Below are the code and all the weights of a small trained network. Each question names an input and a class and asks about switching units off, where a switched-off unit gives its printed mean instead of its output.

import numpy as np


def w(rows, s, z=0):
    codes = np.array(rows[::2]) - 128.0
    scale = np.full(codes.shape[1], s)
    scale[-1] = z or s
    return codes * scale


def f(y):
    return np.maximum(y, 0)


def log_softmax(a):
    a = a - a.max(-1, keepdims=True)
    return a - np.log(np.exp(a).sum(-1, keepdims=True))


def net(x, mask):
    res = np.array(x, float).reshape(1, 8) / 4 @ E
    y = f(res @ A[0][:, :-1].T + A[0][:, -1])
    res = res + np.where(mask, y, B[0][:, -1]) @ B[0][:, :-1]
    return log_softmax(res[-1] @ U[:, :-1].T + U[:, -1])


A, B = {}, {}
E = w([
[149,200,237,204],'x0',
[127,128,127,131],'x1',
[254,59,126,189],'x2',
[128,128,127,129],'x3',
[128,128,128,128],'x4',
[128,128,127,131],'x5',
[127,128,128,129],'x6',
[47,21,207,159],'x7',
],0.0096)
A[0] = w([
[112,97,117,119,116],'neuron 0',
[154,145,97,124,195],'neuron 1',
[116,129,175,121,91],'neuron 2',
[125,90,82,93,238],'neuron 3',
[177,118,140,101,132],'neuron 4',
[110,125,175,124,87],'neuron 5',
[121,162,122,127,79],'neuron 6',
[153,214,246,180,139],'neuron 7',
[42,182,122,110,254],'neuron 8',
[112,92,111,109,77],'neuron 9',
[248,49,129,168,130],'neuron 10',
[102,105,197,156,50],'neuron 11',
[164,156,129,129,174],'neuron 12',
[71,112,150,115,110],'neuron 13',
[53,4,213,145,130],'neuron 14',
],0.02,0.0069)
B[0] = w([
[106,111,106,145,151],'neuron 0',
[158,156,102,85,173],'neuron 1',
[121,144,152,150,148],'neuron 2',
[135,105,35,58,194],'neuron 3',
[132,149,114,138,154],'neuron 4',
[119,146,155,149,151],'neuron 5',
[138,108,157,114,144],'neuron 6',
[168,201,247,169,232],'neuron 7',
[71,147,164,1,220],'neuron 8',
[103,101,112,160,151],'neuron 9',
[237,51,96,199,228],'neuron 10',
[96,108,166,178,171],'neuron 11',
[159,162,124,102,168],'neuron 12',
[86,152,125,177,170],'neuron 13',
[7,51,136,196,252],'neuron 14',
],0.043,0.022)
U = w([
[140,160,88,67,233],'0',
[228,129,47,150,85],'1',
[46,98,95,135,93],'2',
[135,35,69,214,199],'3',
[183,189,216,100,230],'4',
[254,203,141,226,47],'5',
[70,179,204,191,78],'6',
[179,65,211,252,2],'7',
],0.0081,0.0035)

Each question gives the input, the list of numbers given to net, and the class t.
The units are the neurons (one row each of A and B). Each row of codes is followed by its name. A weight is (code - 128) times the scale printed after its matrix; where a second scale follows, it is the last column's (A, B and U).
mask holds one flag per neuron, in row order. A switched-off neuron (its flag False) gives its mean, the last column of its row in B, instead of its output. The means were averaged over made-up inputs and are rounded, as every weight is.
A unit's drop is (log p(t) with every unit on - log p(t) with that unit switched off) / (log p(t) with every unit on - log p(t) with every unit switched off).
The circuit of an input: a set's keep is (log p(t) with only the set's units on - log p(t) with every unit switched off) / (log p(t) with every unit on - log p(t) with every unit switched off). Starting from the 12 units with the biggest drops (on a tie, the unit counted first), units are removed one at a time, each time the one whose removal leaves the highest keep (on an exact tie, the one counted first), for as long as the keep stays at least 0.8.
circuit, biggest first: the units of the circuit, biggest drop first
most important unit: the unit with the biggest drop
top k neurons: the k neurons with the biggest drops, biggest first
drop of u: that unit's drop, to one decimal
input [0,-3,5,-3,-1,-5,6,-3], class 1: circuit, biggest first	(neuron 7; neuron 14)
input [-1,-5,5,7,-3,3,4,1], class 3: circuit, biggest first	(neuron 7)
input [-2,-5,0,-3,-4,4,-2,5], class 2: top 2 neurons	(neuron 10; neuron 7)
input [-2,-1,6,6,5,-3,3,0], class 1: circuit, biggest first	(neuron 14; neuron 7)
input [5,-5,-1,-6,-8,-3,7,-1], class 4: top 2 neurons	(neuron 14; neuron 10)
input [0,-8,0,0,-2,6,-3,-7], class 0: top 2 neurons	(neuron 7; neuron 10)
input [-7,-5,-1,-2,0,-8,4,-6], class 0: top 2 neurons	(neuron 10; neuron 14)
input [2,-4,0,-3,1,3,-6,-2], class 4: top 2 neurons	(neuron 14; neuron 10)
input [0,8,6,-3,5,-6,1,-4], class 1: top 2 neurons	(neuron 7; neuron 14)
input [-1,-2,5,-8,-5,2,-8,4], class 3: drop of neuron 7	0.8
input [5,-1,4,-8,-3,-6,5,-1], class 5: drop of neuron 14	0.6
input [0,-7,-1,0,3,5,1,-2], class 0: drop of neuron 14	0.6
input [1,-6,1,-7,4,-3,8,-2], class 5: drop of neuron 14	0.7
input [8,-1,1,7,-2,3,-6,-2], class 5: most important unit	neuron 8
